Below is a small trained network, with its code and all its weights. Each question gives an input and a class and asks what happens when units are switched off, that is, made to give their printed mean instead of their output.

import numpy as np


def w(rows, s, z=0):
    codes = np.array(rows[::2]) - 128.0
    scale = np.full(codes.shape[1], s)
    scale[-1] = z or s
    return codes * scale


def f(y):
    return y / 2 * (1 + np.tanh(0.7978845608 * (y + 0.044715 * y**3)))


def log_softmax(a):
    a = a - a.max(-1, keepdims=True)
    return a - np.log(np.exp(a).sum(-1, keepdims=True))


def net(x, mask):
    res = np.array(x, float).reshape(1, 7) / 4 @ E
    y = f(res @ A[0][:, :-1].T + A[0][:, -1])
    res = res + np.where(mask, y, B[0][:, -1]) @ B[0][:, :-1]
    return log_softmax(res[-1] @ U[:, :-1].T + U[:, -1])


A, B = {}, {}
E = w([
[175,83,211,95,59],'x0',
[195,228,46,137,89],'x1',
[79,183,180,255,74],'x2',
[155,47,63,174,129],'x3',
[190,112,150,162,234],'x4',
[73,129,57,148,141],'x5',
[26,89,73,162,73],'x6',
],0.0074)
A[0] = w([
[126,42,30,28,127,200],'n1',
[139,100,207,101,34,193],'n2',
[205,53,149,105,197,165],'n3',
[142,254,109,117,98,201],'n4',
[40,99,164,197,145,239],'n5',
[94,100,126,70,68,158],'n6',
[73,93,65,132,116,181],'n7',
[176,196,44,129,119,255],'n8',
[118,80,50,222,151,223],'n9',
[95,91,136,202,151,190],'n10',
[165,120,197,86,208,233],'n11',
[80,60,111,112,37,190],'n12',
[125,160,227,92,45,181],'n13',
[190,163,162,110,186,232],'n14',
[141,73,144,96,65,223],'n15',
[93,157,30,142,96,232],'n16',
[86,110,162,216,114,247],'n17',
[158,40,174,220,29,228],'n18',
],0.0095,0.0037)
B[0] = w([
[202,142,81,16,190,254],'n1',
[101,152,226,99,2,222],'n2',
[153,23,193,69,206,223],'n3',
[162,251,156,244,154,208],'n4',
[24,84,15,152,98,229],'n5',
[121,180,113,62,86,186],'n6',
[130,164,9,99,138,205],'n7',
[229,202,117,185,206,220],'n8',
[192,80,27,129,168,235],'n9',
[88,29,51,161,110,186],'n10',
[106,78,239,133,149,225],'n11',
[166,159,64,73,35,225],'n12',
[74,180,222,122,46,222],'n13',
[102,72,236,212,192,206],'n14',
[191,125,166,35,56,197],'n15',
[186,168,10,151,158,234],'n16',
[66,72,64,217,54,219],'n17',
[196,85,123,150,61,237],'n18',
],0.0063,0.0085)
U = w([
[128,202,131,185,162,245],'0',
[152,158,92,69,182,20],'1',
[5,115,138,153,157,139],'2',
[131,74,148,124,94,5],'3',
[114,129,101,44,112,151],'4',
[132,52,165,106,197,243],'5',
[114,155,171,98,63,128],'6',
[96,86,61,173,128,31],'7',
],0.013,0.0017)

Each question gives the input, the list of numbers given to net, and the class t.
The units are the neurons (one row each of A and B). Each row of codes is followed by its name. A weight is (code - 128) times the scale printed after its matrix; where a second scale follows, it is the last column's (A, B and U).
mask holds one flag per neuron, in row order. A switched-off neuron (its flag False) gives its mean, the last column of its row in B, instead of its output. The means were averaged over made-up inputs and are rounded, as every weight is.
A unit's drop is (log p(t) with every unit on - log p(t) with that unit switched off) / (log p(t) with every unit on - log p(t) with every unit switched off).
The circuit of an input: a set's keep is (log p(t) with only the set's units on - log p(t) with every unit switched off) / (log p(t) with every unit on - log p(t) with every unit switched off). Starting from the 12 units with the biggest drops (on a tie, the unit counted first), units are removed one at a time, each time the one whose removal leaves the highest keep (on an exact tie, the one counted first), for as long as the keep stays at least 0.8.
circuit, biggest first: the units of the circuit, biggest drop first
top k neurons: the k neurons with the biggest drops, biggest first
drop of u: that unit's drop, to one decimal
input [-1,3,-4,-8,0,-3,-7], class 0: circuit, biggest first : (n4)
input [3,7,-3,-2,-3,-3,0], class 0: circuit, biggest first : (n4; n8)
input [2,5,-8,0,-5,-3,5], class 1: circuit, biggest first : (n1; n8)
input [-2,-2,8,3,0,-1,-7], class 7: circuit, biggest first : (n17; n10)
input [8,-6,-2,6,1,3,6], class 4: circuit, biggest first : (n1; n12)
input [-7,-7,-8,2,-2,-6,5], class 1: top 2 neurons : (n1; n2)
input [1,3,-2,2,-5,0,-3], class 1: circuit, biggest first : (n17; n8)
input [2,6,-5,-3,-8,-1,-3], class 0: top 2 neurons : (n4; n8)
input [5,-8,2,1,-7,1,7], class 6: drop of n13 : 0.2
input [-8,7,-5,-2,1,-7,0], class 0: drop of n4 : 0.1
input [3,0,-4,2,-5,-6,-2], class 6: drop of n17 : 0.0
